Small tables with named rows and columns. After each table, cells are looked up by row and column.

Lut:
|  | Lofa | Buve | Bokur | Vuso | Kuvufoz | Rirabe | Mov | Sur |
|---|---|---|---|---|---|---|---|---|
| Tuvi | 71 | 84 | 19 | 71 | 49 | 49 | 47 | 63 |
| Zadag | 33 | 21 | 78 | 62 | 67 | 61 | 55 | 32 |
| Nizab | 55 | 34 | 83 | 36 | 67 | 75 | 68 | 81 |
| Kunit | 62 | 97 | 38 | 63 | 32 | 46 | 46 | 45 |
| Dalozif | 65 | 52 | 19 | 59 | 60 | 19 | 51 | 41 |
| Saroruz | 73 | 64 | 13 | 62 | 60 | 32 | 51 | 61 |
| Tet | 48 | 77 | 92 | 40 | 34 | 73 | 59 | 57 |

What is the Mov of Zadag in Lut? 55
What is the Bokur of Zadag in Lut? 78
What is the Rirabe of Dalozif in Lut? 19
What is the Lofa of Saroruz in Lut? 73
What is the Mov of Dalozif in Lut? 51
What is the Bokur of Saroruz in Lut? 13
What is the Lofa of Dalozif in Lut? 65
What is the Lofa of Tuvi in Lut? 71
What is the Bokur of Dalozif in Lut? 19
What is the Mov of Saroruz in Lut? 51
What is the Vuso of Tuvi in Lut? 71
What is the Rirabe of Saroruz in Lut? 32

Pituto
        Paridi   Kogap    Sidi
Debo    53.529  54.637  47.111
Zin     46.434  45.381  58.441
Melopu   9.464  41.789  61.316
Zur     94.424  70.143  45.003
Vep     64.588  61.957  55.402
Sufova  44.571  46.979  55.227

Paridi of Sufova is 44.571
Kogap of Zin is 45.381
Sidi of Zin is 58.441
Kogap of Melopu is 41.789
Kogap of Debo is 54.637
Sidi of Debo is 47.111
Sidi of Sufova is 55.227
Paridi of Debo is 53.529
Sidi of Vep is 55.402
Paridi of Zin is 46.434
Kogap of Zur is 70.143
Paridi of Melopu is 9.464
Paridi of Vep is 64.588
Kogap of Vep is 61.957
Sidi of Melopu is 61.316
Kogap of Sufova is 46.979
Sidi of Zur is 45.003
Paridi of Zur is 94.424

Vizab =
       Fop  Rizevuk  Mufu  Mes  Fom  Sonakat  Gige
Kag    0.7      0.7   0.7  0.8  0.7      0.6   0.6
Vur    0.6      0.7   0.7  0.8  0.7      0.6   0.6
Misag  0.7      0.6   0.7  0.7  0.7      0.6   0.7
Tosa   0.4      0.8   0.3  0.4  0.8      0.6   0.2

Sonakat of Misag is 0.6
Mufu of Vur is 0.7
Fom of Kag is 0.7
Mufu of Kag is 0.7
Mes of Kag is 0.8
Fop of Vur is 0.6
Rizevuk of Vur is 0.7
Rizevuk of Misag is 0.6
Mufu of Misag is 0.7
Sonakat of Vur is 0.6
Rizevuk of Kag is 0.7
Gige of Misag is 0.7
Which row has the largest Gige? Misag

Table Kabu
,Bag,Tobesu,Kat,Fenup,Mutuv,Baf
Zuved,-26.01,-23.16,-29.95,-12.51,2.50,13.27
Bip,31.28,4.70,84.53,11.63,-78.99,-45.38
Kunu,51.27,-24.25,27.53,-41.36,-52.51,-16.06
Reb,-14.29,-50.67,-23.75,-17.39,-19.37,16.64
Tagovi,-10.72,-9.54,3.67,-1.79,-18.62,-9.49
Dedu,64.65,-3.30,23.82,-27.73,-44.21,-68.70
Fasunu,-11.74,4.59,19.88,8.45,-23.23,-18.64
Tem,-36.86,-2.32,-37.51,2.84,19.48,-7.96
Pegoz,8.93,2.18,56.50,10.32,-55.23,-27.48
Ret,-5.78,14.44,5.13,1.13,-7.99,-28.59
Gofoz,-12.29,-0.43,20.66,9.71,-26.65,-17.81
Zugeki,16.89,37.26,-52.61,-48.97,46.79,-25.20
Bub,0.05,-21.19,-16.28,-21.43,-11.00,-2.64
Savipof,51.55,-49.58,4.75,-35.12,-52.43,-34.58

Bag of Gofoz is -12.29
Tobesu of Fasunu is 4.59
Fenup of Tagovi is -1.79
Mutuv of Reb is -19.37
Fenup of Pegoz is 10.32
Baf of Fasunu is -18.64
Fenup of Fasunu is 8.45
Bag of Pegoz is 8.93
Kat of Kunu is 27.53
Mutuv of Gofoz is -26.65
Kat of Reb is -23.75

Table Bapafo
         Nit  Ranupez  Nok  Nel  Seziku  Sunul
Der      240      151   91  215     198    235
Mogopet  223       75   87   91      74    253
Ses        9       92  202  101     188    171
Gobu      46      242  217  190      81      7
Zofa     155       94  136   20      54    251

Nit of Ses is 9
Ranupez of Zofa is 94
Ranupez of Der is 151
Ranupez of Ses is 92
Nel of Ses is 101
Nel of Zofa is 20
Nit of Zofa is 155
Seziku of Der is 198
Row with the largest Ranupez: Gobu

Table Dil
columns: Rimak, Fut, Tuv, Logalu, Togeza, Gepebes, Pok, Toges
Bib: [-1.619, -0.377, -5.947, -6.052, 3.438, -6.710, 1.625, -4.922]
Baz: [-5.142, 0.329, -3.180, 5.030, -3.611, -6.832, 1.622, -4.239]
Bepup: [5.128, 2.343, 1.197, 3.133, -3.706, -4.449, 1.201, 1.999]
Pilofoz: [2.565, -8.566, -0.288, 1.067, -0.220, -6.406, -5.724, 6.524]
Sodevik: [-2.932, -0.369, 3.003, -1.138, -1.000, -7.711, 3.182, -6.489]
Zopufas: [-0.952, -6.960, -3.028, 0.560, 2.394, -3.693, -1.247, -0.014]
Senob: [-6.435, -1.145, -1.053, -4.107, -2.134, -6.248, -7.844, -5.680]
Bif: [-6.175, -2.939, -0.191, -0.740, -9.841, -0.455, -5.881, -2.830]
Zoz: [-2.457, -3.183, 1.450, -3.071, -5.460, -0.398, 1.631, -7.804]
Pazitip: [5.825, -3.101, -2.031, -2.438, 3.073, 5.055, 1.427, -1.825]
Lag: [-5.228, -7.290, -2.843, 4.370, -2.566, -6.865, -4.589, 0.286]

Gepebes of Bepup = -4.449
Togeza of Zoz = -5.460
Rimak of Zopufas = -0.952
Logalu of Bib = -6.052
Logalu of Baz = 5.030
Gepebes of Zoz = -0.398
Pok of Pazitip = 1.427
Gepebes of Pilofoz = -6.406
Fut of Pazitip = -3.101
Pok of Bif = -5.881
Togeza of Bib = 3.438
Rimak of Pazitip = 5.825
Gepebes of Pazitip = 5.055
Logalu of Senob = -4.107
Rimak of Bepup = 5.128
Tuv of Lag = -2.843
Pok of Sodevik = 3.182
Logalu of Bepup = 3.133
Toges of Bib = -4.922
Logalu of Zopufas = 0.560

Vatake:
	Butudiz	Fuba	Peme	Ged	Noniter	Tes	Rona	Tino
Kek	-0.18	0.51	0.53	0.28	0.21	-0.11	-0.09	0.34
Mebupob	0.59	-0.61	-0.20	-0.08	0.07	0.08	-0.10	0.15
Narog	0.33	0.05	-0.20	-0.06	0.52	0.11	0.69	0.40
Zigiri	-0.28	-0.52	0.33	-0.46	-0.05	0.05	0.41	0.10
Sanovu	0.35	0.45	0.46	-0.15	0.22	0.11	0.29	-0.41
Bop	-0.43	-0.02	-0.43	0.05	0.08	-0.10	-0.02	-0.69
Fekanop	0.05	0.25	0.28	0.17	-0.31	0.31	-0.25	-0.13
Lubavad	-0.60	-0.02	0.46	0.33	0.25	0.85	-0.01	-0.11

Zigiri, Fuba -> -0.52
Bop, Peme -> -0.43
Bop, Tino -> -0.69
Lubavad, Tino -> -0.11
Narog, Butudiz -> 0.33
Zigiri, Butudiz -> -0.28
Kek, Fuba -> 0.51
Mebupob, Tes -> 0.08
Zigiri, Rona -> 0.41
Row with the largest Tino: Narog

Table Fudov
,Nef,Vik,Ref,Kof,Kul,Badati,Zep,Sobov,Muraf,Zonon
Solebom,46,204,465,-366,172,581,331,650,413,120
Nolisa,-86,314,559,430,-47,489,36,374,207,120
Gizek,209,-123,101,327,123,652,287,323,37,-280
Tafopat,961,-236,-601,-148,217,273,894,225,345,368
Lisov,617,161,16,-481,167,323,781,543,619,435
Ses,288,572,246,470,14,400,274,335,259,22

What is the Zonon of Lisov in Fudov?
435
What is the Kul of Tafopat in Fudov?
217
What is the Muraf of Lisov in Fudov?
619
What is the Sobov of Lisov in Fudov?
543
What is the Badati of Lisov in Fudov?
323
What is the Sobov of Nolisa in Fudov?
374
What is the Zep of Gizek in Fudov?
287
What is the Kof of Tafopat in Fudov?
-148
What is the Zep of Tafopat in Fudov?
894
What is the Ref of Tafopat in Fudov?
-601
What is the Muraf of Ses in Fudov?
259
What is the Kul of Nolisa in Fudov?
-47
What is the Sobov of Gizek in Fudov?
323
What is the Vik of Nolisa in Fudov?
314
What is the Vik of Lisov in Fudov?
161

